Below are the code and all the weights of a small trained network. Each question names an input and a target symbol and asks about switching units off, where a switched-off unit gives its printed mean instead of its output.

import numpy as np


def w(rows, s, z=0):
    codes = np.array(rows[::2]) - 128.0
    scale = np.full(codes.shape[1], s)
    scale[-1] = z or s
    return codes * scale


def f(y):
    return y / 2 * (1 + np.tanh(0.7978845608 * (y + 0.044715 * y**3)))


def softmax(a):
    e = np.exp(a - a.max(-1, keepdims=True))
    return e / e.sum(-1, keepdims=True)


def log_softmax(a):
    a = a - a.max(-1, keepdims=True)
    return a - np.log(np.exp(a).sum(-1, keepdims=True))


def net(x, mask):
    ids = ['ΔΛΩαεζμτ'.index(c) for c in x.split()]
    T = len(ids)
    res = E[ids] + P[:T]
    u = 0
    for l in range(3):
        r = res
        for j in range(2):
            rows = slice(2 * j, 2 * j + 2)
            q, k, v = (r @ M[l][rows].T for M in (Q, K, V))
            z = softmax(np.where(np.tri(T) > 0, q @ k.T / 2**0.5, -1e9)) @ v
            o = O[l][rows]
            res = res + np.where(mask[u + j], z, o[:, -1]) @ o[:, :-1]
        u += 2
        y = f(res @ A[l][:, :-1].T + A[l][:, -1])
        res = res + np.where(mask[u : u + 8], y, B[l][:, -1]) @ B[l][:, :-1]
        u += 8
    return log_softmax(res[-1] @ U[:, :-1].T + U[:, -1])


Q, K, V, O, A, B = {}, {}, {}, {}, {}, {}
E = w([
[66,153,107],'Δ',
[165,87,122],'Λ',
[179,184,52],'Ω',
[237,125,19],'α',
[153,213,130],'ε',
[161,86,122],'ζ',
[179,146,240],'μ',
[207,251,84],'τ',
],0.018)
P = w([
[181,190,175],'0',
[131,122,127],'1',
[128,99,107],'2',
[126,93,81],'3',
[129,75,75],'4',
[132,66,53],'5',
[114,59,39],'6',
[135,70,27],'7',
[125,49,23],'8',
[111,57,1],'9',
[166,53,13],'10',
],0.0045)
Q[0] = w([
[155,215,174],'0.h1',
[129,94,231],'0.h1',
[213,64,179],'0.h2',
[255,134,188],'0.h2',
],0.0083)
K[0] = w([
[247,188,161],'0.h1',
[179,2,107],'0.h1',
[212,4,76],'0.h2',
[175,229,126],'0.h2',
],0.0059)
V[0] = w([
[34,103,5],'0.h1',
[197,158,91],'0.h1',
[153,203,254],'0.h2',
[211,150,28],'0.h2',
],0.0063)
O[0] = w([
[215,136,106,140],'0.h1',
[75,50,173,177],'0.h1',
[124,45,125,74],'0.h2',
[3,75,110,249],'0.h2',
],0.0056,0.011)
A[0] = w([
[171,156,8,155],'0.n1',
[203,233,94,199],'0.n2',
[212,86,102,254],'0.n3',
[130,84,145,109],'0.n4',
[138,91,110,132],'0.n5',
[151,178,117,142],'0.n6',
[158,66,180,114],'0.n7',
[53,67,157,125],'0.n8',
],0.012,0.0032)
B[0] = w([
[176,44,160,250],'0.n1',
[3,141,114,170],'0.n2',
[149,112,154,189],'0.n3',
[150,139,122,127],'0.n4',
[225,96,156,149],'0.n5',
[68,96,254,136],'0.n6',
[183,85,11,128],'0.n7',
[78,198,196,140],'0.n8',
],0.0073,0.016)
Q[1] = w([
[59,156,176],'1.h1',
[170,186,138],'1.h1',
[2,97,35],'1.h2',
[118,71,151],'1.h2',
],0.0079)
K[1] = w([
[198,139,156],'1.h1',
[143,113,203],'1.h1',
[182,124,55],'1.h2',
[12,136,83],'1.h2',
],0.011)
V[1] = w([
[61,140,252],'1.h1',
[164,117,48],'1.h1',
[121,84,150],'1.h2',
[178,154,160],'1.h2',
],0.012)
O[1] = w([
[81,72,73,1],'1.h1',
[57,2,118,219],'1.h1',
[27,216,90,244],'1.h2',
[142,130,215,32],'1.h2',
],0.0057,0.004)
A[1] = w([
[154,84,126,204],'1.n1',
[122,121,93,137],'1.n2',
[107,221,206,163],'1.n3',
[112,114,32,86],'1.n4',
[116,100,115,105],'1.n5',
[183,134,121,128],'1.n6',
[150,100,137,144],'1.n7',
[10,132,175,251],'1.n8',
],0.013,0.0032)
B[1] = w([
[221,48,149,254],'1.n1',
[200,73,94,161],'1.n2',
[2,47,200,164],'1.n3',
[201,117,156,213],'1.n4',
[129,112,141,173],'1.n5',
[61,171,189,160],'1.n6',
[142,78,153,192],'1.n7',
[97,176,82,251],'1.n8',
],0.0063,0.0093)
Q[2] = w([
[21,64,79],'2.h1',
[153,138,9],'2.h1',
[139,213,111],'2.h2',
[142,122,92],'2.h2',
],0.011)
K[2] = w([
[159,26,206],'2.h1',
[187,144,91],'2.h1',
[2,147,78],'2.h2',
[95,119,136],'2.h2',
],0.0086)
V[2] = w([
[164,124,120],'2.h1',
[50,108,98],'2.h1',
[85,54,96],'2.h2',
[213,108,254],'2.h2',
],0.0073)
O[2] = w([
[141,101,201,164],'2.h1',
[75,97,153,110],'2.h1',
[125,28,2,254],'2.h2',
[48,169,164,252],'2.h2',
],0.01,0.0087)
A[2] = w([
[108,173,107,254],'2.n1',
[3,141,186,85],'2.n2',
[59,68,92,113],'2.n3',
[111,68,151,157],'2.n4',
[127,79,129,153],'2.n5',
[241,101,162,110],'2.n6',
[127,105,112,160],'2.n7',
[179,160,229,215],'2.n8',
],0.012,0.0033)
B[2] = w([
[24,117,94,140],'2.n1',
[225,114,102,152],'2.n2',
[109,169,171,251],'2.n3',
[148,185,132,219],'2.n4',
[144,167,151,210],'2.n5',
[91,175,134,184],'2.n6',
[164,195,121,176],'2.n7',
[90,1,145,129],'2.n8',
],0.0089,0.02)
U = w([
[109,94,167,2],'Δ',
[177,86,118,13],'Λ',
[10,165,168,159],'Ω',
[168,202,199,202],'α',
[141,63,104,231],'ε',
[107,57,179,116],'ζ',
[109,31,180,116],'μ',
[176,91,106,68],'τ',
],0.011,0.0033)

Each question gives the input, a string of symbols that net reads in full, and the target symbol t.
The units are the heads (2 rows each of Q, K, V and O) and the neurons (one row each of A and B). Each row of codes is followed by its name. A weight is (code - 128) times the scale printed after its matrix; where a second scale follows, it is the last column's (O, A, B and U).
mask holds one flag per unit, layer by layer, with each layer's heads first. A switched-off unit (its flag False) gives its mean, the last column of its rows in O or B, instead of its output. The means were averaged over made-up inputs and are rounded, as every weight is.
A unit's drop is (log p(t) with every unit on - log p(t) with that unit switched off) / (log p(t) with every unit on - log p(t) with every unit switched off).
The circuit of an input: a set's keep is (log p(t) with only the set's units on - log p(t) with every unit switched off) / (log p(t) with every unit on - log p(t) with every unit switched off). Starting from the 12 units with the biggest drops (on a tie, the unit counted first), units are removed one at a time, each time the one whose removal leaves the highest keep (on an exact tie, the one counted first), for as long as the keep stays at least 0.8.
units of the circuit, in order: the units of the circuit, biggest drop first
k most important neurons: the k neurons with the biggest drops, biggest first
k most important neurons of layer l: the k neurons of layer l with the biggest drops, biggest first
heads that matter: for each layer, one digit per head in row order, 1 if its drop is at least 0.15 and else 0, layers parted by /
drop when u is switched off: that unit's drop, to one decimal
input Δ μ μ, target μ: units of the circuit, in order : (2.n8)
input α α α α μ μ Λ, target Ω: 2 most important neurons of layer 1 : (1.n8; 1.n1)
input α Λ α Δ Δ Δ Δ Λ, target α: units of the circuit, in order : (2.n4; 2.n5)
input ζ Λ Δ α, target α: 2 most important neurons : (0.n1; 2.n4)
input Ω Ω μ Δ α α α α, target α: 2 most important neurons : (2.n4; 2.n5)
input ζ ε ζ τ τ τ ζ Δ τ ε, target ε: heads that matter : 00 / 00 / 01
input α α α Λ Δ τ, target Ω: 2 most important neurons of layer 0 : (0.n2; 0.n6)
input Δ α τ ζ Λ Δ Δ Λ, target α: heads that matter : 11 / 00 / 00
input α ζ α ζ α α α ζ, target Ω: heads that matter : 01 / 01 / 00
input Δ Δ α α α α α ε α Λ Λ, target Ω: 3 most important neurons : (0.n1; 0.n8; 1.n1)
input τ α α Λ τ Δ α α τ, target τ: 2 most important neurons of layer 1 : (1.n8; 1.n1)
input α α τ, target Ω: 2 most important neurons of layer 0 : (0.n6; 0.n2)
input μ α α Λ μ α ζ, target Ω: 3 most important neurons : (0.n1; 0.n2; 0.n8)
input Δ Δ μ τ α α Δ Δ, target τ: 2 most important neurons : (0.n1; 2.n3)
input τ ζ Δ ζ α τ, target ε: most important neuron : (2.n3)
input α Δ α τ τ Ω μ Λ Δ, target ε: 2 most important neurons of layer 0 : (0.n1; 0.n2)
input α ε ζ α Δ Δ, target ε: drop when 2.h2 is switched off : 0.6
input Δ τ μ Λ α τ Δ Δ, target τ: drop when 0.h2 is switched off : 0.2
input τ α Λ α Δ α τ, target ε: drop when 1.n8 is switched off : 0.2
input Δ ε μ Δ Δ ζ, target α: most important neuron : (0.n7)
